Here is a tiny trained network, its code and every weight. The questions are about switching its units off for an input and a class, where a switched-off unit gives its printed mean instead of its output.

import numpy as np


def w(rows, s, z=0):
    codes = np.array(rows[::2]) - 128.0
    scale = np.full(codes.shape[1], s)
    scale[-1] = z or s
    return codes * scale


def f(y):
    return y / 2 * (1 + np.tanh(0.7978845608 * (y + 0.044715 * y**3)))


def log_softmax(a):
    a = a - a.max(-1, keepdims=True)
    return a - np.log(np.exp(a).sum(-1, keepdims=True))


def net(x, mask):
    res = np.array(x, float).reshape(1, 7) / 4 @ E
    y = f(res @ A[0][:, :-1].T + A[0][:, -1])
    res = res + np.where(mask, y, B[0][:, -1]) @ B[0][:, :-1]
    return log_softmax(res[-1] @ U[:, :-1].T + U[:, -1])


A, B = {}, {}
E = w([
[127,129,128,130,126,128,131,129,126],'x0',
[128,128,128,130,128,128,131,128,125],'x1',
[128,128,128,128,129,128,128,128,127],'x2',
[129,126,128,128,129,128,129,128,127],'x3',
[127,125,7,103,146,95,122,118,133],'x4',
[126,125,144,217,177,91,120,46,127],'x5',
[124,129,107,148,147,228,132,79,131],'x6',
],0.016)
A[0] = w([
[142,125,153,134,125,58,142,149,135,172],'N0',
[126,126,152,136,141,115,130,151,126,121],'N1',
[118,130,249,128,106,146,128,177,132,81],'N2',
[118,130,113,123,127,114,132,148,123,134],'N3',
[122,116,235,149,114,155,139,169,123,191],'N4',
[130,131,128,94,96,186,130,179,131,90],'N5',
[136,134,119,115,116,120,133,136,118,119],'N6',
[125,118,174,112,130,60,131,118,132,56],'N7',
[128,123,200,138,149,197,126,105,139,97],'N8',
[138,136,114,121,115,119,132,146,129,141],'N9',
[127,126,70,66,101,77,133,200,128,139],'N10',
[125,123,191,199,135,182,133,38,116,108],'N11',
[130,108,112,118,115,113,136,136,121,136],'N12',
[127,115,42,130,129,116,117,81,141,62],'N13',
[125,137,178,132,114,17,117,145,139,61],'N14',
[133,124,82,123,142,243,134,96,126,108],'N15',
[128,132,90,130,126,192,126,118,126,44],'N16',
[129,133,138,54,99,217,126,187,127,61],'N17',
[121,137,114,217,145,50,130,66,127,48],'N18',
[132,133,125,77,108,177,124,181,125,193],'N19',
[121,127,85,131,131,222,136,106,133,30],'N20',
[123,130,117,152,104,122,133,129,132,123],'N21',
[115,146,137,112,132,126,120,121,121,122],'N22',
[123,106,123,121,114,113,113,157,150,108],'N23',
[128,133,102,125,140,162,137,133,130,72],'N24',
[126,118,117,139,133,78,119,104,135,41],'N25',
[138,139,123,110,129,119,117,143,142,128],'N26',
[120,133,61,143,138,129,123,99,131,4],'N27',
[111,120,120,95,128,127,129,152,131,139],'N28',
[120,134,208,117,120,136,132,141,132,82],'N29',
],0.021,0.019)
B[0] = w([
[136,125,131,109,98,66,139,137,109,192],'N0',
[132,137,128,133,128,109,130,125,118,142],'N1',
[145,135,102,72,62,67,113,128,123,223],'N2',
[142,140,128,119,103,166,129,130,112,147],'N3',
[119,125,129,162,177,50,126,122,140,252],'N4',
[122,143,142,162,172,71,150,125,126,194],'N5',
[120,115,117,110,129,165,129,128,128,139],'N6',
[131,124,142,160,172,99,130,132,125,151],'N7',
[131,131,133,134,143,223,133,126,127,205],'N8',
[121,117,108,118,106,182,125,128,130,151],'N9',
[125,119,114,92,74,236,116,120,135,234],'N10',
[127,131,151,165,190,252,136,133,120,248],'N11',
[135,158,136,98,116,160,130,126,125,148],'N12',
[134,132,146,150,147,47,131,140,126,188],'N13',
[115,131,137,176,194,91,131,124,150,184],'N14',
[120,127,134,141,146,30,132,128,129,226],'N15',
[135,126,93,109,86,102,122,124,130,160],'N16',
[122,115,149,198,205,71,134,132,135,224],'N17',
[124,124,105,93,78,25,121,130,140,212],'N18',
[143,135,118,87,78,91,125,130,123,235],'N19',
[131,118,111,71,62,95,113,133,135,182],'N20',
[151,116,120,115,161,112,107,156,101,129],'N21',
[147,138,135,141,117,125,137,124,118,127],'N22',
[137,136,128,120,123,170,107,111,118,145],'N23',
[130,151,138,118,92,106,120,115,128,142],'N24',
[139,139,110,91,77,117,129,120,114,144],'N25',
[128,111,121,117,111,165,149,119,115,145],'N26',
[121,126,159,177,200,103,150,125,125,154],'N27',
[138,140,129,107,112,172,124,135,116,165],'N28',
[118,115,115,95,60,100,136,130,124,179],'N29',
],0.035,0.027)
U = w([
[156,94,113,83,78,108,99,110,136,152],'0',
[140,96,160,168,181,110,125,107,145,194],'1',
[151,93,151,118,135,250,115,108,125,3],'2',
],0.011,0.003)

Each question gives the input, the list of numbers given to net, and the class t.
The units are the neurons (one row each of A and B). Each row of codes is followed by its name. A weight is (code - 128) times the scale printed after its matrix; where a second scale follows, it is the last column's (A, B and U).
mask holds one flag per neuron, in row order. A switched-off neuron (its flag False) gives its mean, the last column of its row in B, instead of its output. The means were averaged over made-up inputs and are rounded, as every weight is.
A unit's drop is (log p(t) with every unit on - log p(t) with that unit switched off) / (log p(t) with every unit on - log p(t) with every unit switched off).
The circuit of an input: a set's keep is (log p(t) with only the set's units on - log p(t) with every unit switched off) / (log p(t) with every unit on - log p(t) with every unit switched off). Starting from the 12 units with the biggest drops (on a tie, the unit counted first), units are removed one at a time, each time the one whose removal leaves the highest keep (on an exact tie, the one counted first), for as long as the keep stays at least 0.8.
circuit, biggest first: the units of the circuit, biggest drop first
most important unit: the unit with the biggest drop
k most important neurons: the k neurons with the biggest drops, biggest first
drop of u: that unit's drop, to one decimal
input [4,7,-4,-8,-3,6,7], class 2: circuit, biggest first => [N11]
input [5,4,-2,7,8,2,1], class 1: 4 most important neurons => [N27 N2 N19 N13]
input [-1,4,5,-6,4,2,6], class 1: 2 most important neurons => [N2 N19]
input [-8,7,-2,-3,5,1,6], class 1: 4 most important neurons => [N2 N27 N10 N19]
input [3,1,-1,-5,-1,3,-8], class 1: 3 most important neurons => [N14 N7 N19]
input [-2,2,6,-2,2,6,-1], class 0: 3 most important neurons => [N18 N17 N4]
input [5,-5,-6,-6,7,4,2], class 1: 3 most important neurons => [N27 N2 N19]
input [7,2,5,1,1,-1,-5], class 2: 2 most important neurons => [N18 N2]
input [-2,6,3,0,0,-6,1], class 1: 3 most important neurons => [N17 N2 N5]
input [1,1,2,2,5,0,-5], class 2: 2 most important neurons => [N10 N2]
input [1,4,-2,6,-1,3,-6], class 1: 2 most important neurons => [N14 N19]
input [5,2,-4,-7,0,8,8], class 2: 3 most important neurons => [N11 N4 N8]
input [8,-8,-1,-1,-8,2,1], class 2: 2 most important neurons => [N11 N8]
input [8,-6,-5,-1,-7,-6,7], class 1: most important unit => N17
input [5,7,6,-1,2,8,0], class 0: 4 most important neurons => [N18 N17 N4 N25]
input [-7,0,4,-5,-4,1,6], class 2: 3 most important neurons => [N11 N8 N17]
input [7,6,6,-2,-7,-5,7], class 1: drop of N17 => 2.2
input [8,-8,-1,4,7,-6,-8], class 2: drop of N10 => 0.1
input [7,4,-6,6,-5,7,1], class 2: drop of N15 => 0.2
input [-8,-3,-1,7,-5,-5,4], class 1: drop of N17 => 2.8
